Below is a small trained network, with its code and all its weights. Each question gives an input and a target symbol and asks what happens when units are switched off, that is, made to give their printed mean instead of their output.

import numpy as np


def w(rows, s, z=0):
    codes = np.array(rows[::2]) - 128.0
    scale = np.full(codes.shape[1], s)
    scale[-1] = z or s
    return codes * scale


def f(y):
    return np.maximum(y, 0)


def softmax(a):
    e = np.exp(a - a.max(-1, keepdims=True))
    return e / e.sum(-1, keepdims=True)


def log_softmax(a):
    a = a - a.max(-1, keepdims=True)
    return a - np.log(np.exp(a).sum(-1, keepdims=True))


def net(x, mask):
    ids = ['ΔΛΞΣΦΩγεηπψ'.index(c) for c in x.split()]
    T = len(ids)
    res = E[ids] + P[:T]
    r = res
    for j in range(2):
        rows = slice(4 * j, 4 * j + 4)
        q, k, v = (r @ M[0][rows].T for M in (Q, K, V))
        z = softmax(np.where(np.tri(T) > 0, q @ k.T / 4**0.5, -1e9)) @ v
        o = O[0][rows]
        res = res + np.where(mask[j], z, o[:, -1]) @ o[:, :-1]
    y = f(res @ A[0][:, :-1].T + A[0][:, -1])
    res = res + np.where(mask[2:10], y, B[0][:, -1]) @ B[0][:, :-1]
    return log_softmax(res[-1] @ U[:, :-1].T + U[:, -1])


Q, K, V, O, A, B = {}, {}, {}, {}, {}, {}
E = w([
[178,144,151,48,142,97,45,133,68],'Δ',
[162,75,85,232,104,83,161,162,158],'Λ',
[101,174,87,116,66,131,93,243,97],'Ξ',
[93,179,32,165,170,32,161,74,63],'Σ',
[203,137,173,114,128,8,183,187,86],'Φ',
[228,85,87,165,167,116,84,156,68],'Ω',
[175,34,110,30,113,63,222,62,86],'γ',
[96,88,96,77,11,72,133,97,174],'ε',
[120,41,58,103,88,148,79,66,120],'η',
[150,255,66,118,160,87,104,85,220],'π',
[54,81,233,193,150,106,90,105,112],'ψ',
],0.012)
P = w([
[63,40,104,81,216,127,129,207,190],'0',
[122,141,135,162,123,178,163,123,101],'1',
[98,95,118,136,126,83,73,152,144],'2',
[57,23,89,90,211,87,96,210,189],'3',
[138,181,162,176,74,186,172,89,91],'4',
[102,127,130,164,77,51,49,114,127],'5',
[71,33,104,115,187,41,41,180,194],'6',
[159,195,171,192,42,174,154,66,79],'7',
[122,139,108,168,33,28,45,117,108],'8',
[65,56,86,108,119,2,21,193,165],'9',
[149,216,156,201,9,139,124,61,65],'10',
],0.0077)
Q[0] = w([
[142,115,75,162,74,2,52,205,132],'H0',
[22,211,119,181,112,74,83,102,117],'H0',
[141,140,195,193,21,146,105,110,100],'H0',
[213,216,129,150,29,152,186,60,57],'H0',
[191,99,172,167,182,161,216,57,107],'H1',
[173,215,198,197,8,229,158,115,34],'H1',
[145,210,100,124,70,142,119,47,147],'H1',
[83,99,56,186,36,11,115,74,49],'H1',
],0.0085)
K[0] = w([
[127,77,145,141,135,2,52,40,153],'H0',
[228,73,141,150,48,86,77,140,82],'H0',
[193,203,129,142,95,123,138,19,81],'H0',
[155,168,190,189,51,205,163,59,92],'H0',
[101,166,133,94,121,254,199,167,129],'H1',
[191,186,150,147,55,196,175,34,91],'H1',
[149,142,190,206,65,131,141,118,35],'H1',
[186,210,156,212,112,94,5,156,137],'H1',
],0.0087)
V[0] = w([
[177,85,116,134,204,234,107,43,64],'H0',
[186,191,112,198,237,76,175,156,55],'H0',
[115,162,7,89,95,138,19,135,110],'H0',
[73,119,137,254,146,168,101,132,136],'H0',
[45,139,55,138,79,120,166,80,172],'H1',
[202,114,148,149,171,87,132,37,212],'H1',
[110,216,195,61,148,154,63,142,158],'H1',
[183,146,106,178,81,179,134,201,219],'H1',
],0.0097)
O[0] = w([
[108,40,65,65,210,162,108,155,132,1],'H0',
[114,143,86,119,188,10,106,166,136,139],'H0',
[157,167,74,148,137,168,84,82,56,239],'H0',
[56,101,133,194,181,145,77,136,155,148],'H0',
[75,162,66,127,71,125,162,71,174,183],'H1',
[187,114,160,146,177,135,138,60,186,26],'H1',
[110,166,196,36,160,127,41,165,179,86],'H1',
[166,96,84,132,88,154,122,223,230,124],'H1',
],0.011,0.0054)
A[0] = w([
[151,83,145,118,57,207,157,48,119,28],'N0',
[37,104,229,155,157,151,123,121,127,30],'N1',
[24,179,138,1,85,124,69,58,126,238],'N2',
[123,92,102,104,89,62,49,127,170,61],'N3',
[75,177,107,122,97,154,95,216,111,1],'N4',
[65,63,150,167,78,87,154,144,10,138],'N5',
[98,221,67,125,185,107,143,79,150,39],'N6',
[177,117,132,53,131,79,226,173,126,34],'N7',
],0.0064,0.0072)
B[0] = w([
[187,229,182,173,146,76,47,131,130,164],'N0',
[188,147,9,83,111,118,127,144,166,144],'N1',
[48,169,137,36,174,227,194,114,84,250],'N2',
[124,123,127,119,102,254,176,122,119,143],'N3',
[195,76,160,126,172,55,84,6,189,184],'N4',
[155,42,169,138,73,111,118,157,34,250],'N5',
[206,53,202,141,82,166,80,195,140,175],'N6',
[100,159,84,186,126,149,37,104,204,138],'N7',
],0.0059,0.012)
U = w([
[170,135,193,84,182,134,104,124,79,37],'Δ',
[111,75,106,189,79,108,103,97,187,87],'Λ',
[71,166,110,136,80,151,60,226,111,147],'Ξ',
[58,175,69,157,165,63,148,55,88,97],'Σ',
[171,123,202,108,121,51,135,135,132,71],'Φ',
[220,79,133,149,160,128,43,133,121,110],'Ω',
[174,43,133,28,86,111,212,85,144,149],'γ',
[142,126,193,162,90,159,157,89,120,20],'ε',
[134,49,94,134,116,211,98,56,121,86],'η',
[116,191,92,124,182,113,113,81,189,254],'π',
[37,70,253,175,162,151,96,107,141,190],'ψ',
],0.0075,0.0077)

Each question gives the input, a string of symbols that net reads in full, and the target symbol t.
The units are the heads (4 rows each of Q, K, V and O) and the neurons (one row each of A and B). Each row of codes is followed by its name. A weight is (code - 128) times the scale printed after its matrix; where a second scale follows, it is the last column's (O, A, B and U).
mask holds one flag per unit, heads first, then neurons. A switched-off unit (its flag False) gives its mean, the last column of its rows in O or B, instead of its output. The means were averaged over made-up inputs and are rounded, as every weight is.
A unit's drop is (log p(t) with every unit on - log p(t) with that unit switched off) / (log p(t) with every unit on - log p(t) with every unit switched off).
The circuit of an input: a set's keep is (log p(t) with only the set's units on - log p(t) with every unit switched off) / (log p(t) with every unit on - log p(t) with every unit switched off). Starting from all 10 units, units are removed one at a time, each time the one whose removal leaves the highest keep (on an exact tie, the one counted first), for as long as the keep stays at least 0.8.
units of the circuit, in order: the units of the circuit, biggest drop first
unit that matters most: the unit with the biggest drop
top k neurons: the k neurons with the biggest drops, biggest first
heads that matter: for each layer, one digit per head in row order, 1 if its drop is at least 0.15 and else 0, layers parted by /
input Δ η Σ Ξ ψ π Σ Σ Φ ψ, target Σ: units of the circuit, in order -> (H0 N6)
input Σ Ξ Ξ Ξ ε, target Ξ: top 2 neurons -> (N0 N4)
input ψ Φ Ξ, target ψ: units of the circuit, in order -> (H0 N4)
input Σ Ξ Σ Σ Ω, target Ω: unit that matters most -> N2
input Σ Ξ ψ Λ, target Λ: heads that matter -> 01
input Σ Ξ ψ, target Σ: heads that matter -> 01
input Λ Σ Ξ Ξ Δ Ξ γ π Ω π ψ, target π: heads that matter -> 01
input Ξ Σ η ε ψ Σ ε π Ξ Σ, target ε: heads that matter -> 10
input Φ π Σ Ξ Σ Ξ Δ Ξ Ξ Ξ, target Δ: units of the circuit, in order -> (H1 H0)
input Ξ Σ Ξ η Φ Ξ η, target η: heads that matter -> 10
input ψ ψ Ξ η Φ Φ ψ ψ, target Φ: heads that matter -> 11
input Ξ π Λ Ξ Ξ ε ψ Ξ π, target ε: heads that matter -> 10
input Σ ε Σ ψ π Λ π ψ η η, target π: heads that matter -> 01
input Ξ ψ Σ π Λ Σ π Ξ Ξ Σ, target π: units of the circuit, in order -> (H1)
input π π Λ Ξ η Σ Ξ ψ Σ Σ Ξ, target ψ: units of the circuit, in order -> (H0 H1)
input Λ Ξ π Ξ Σ Ξ π, target Ξ: units of the circuit, in order -> (N4 H1)
input Σ Ω Ξ Ξ, target Σ: units of the circuit, in order -> (H1 H0)
input Ξ Ξ Ξ ε π η Ξ Λ Λ γ Ξ, target Λ: units of the circuit, in order -> (H1 N2)
input ψ Ω Σ Σ Ξ π Ξ Ξ Δ, target Δ: units of the circuit, in order -> (H1 N2)
input η Ξ Ξ π Σ Ξ ε, target ε: units of the circuit, in order -> (H0)
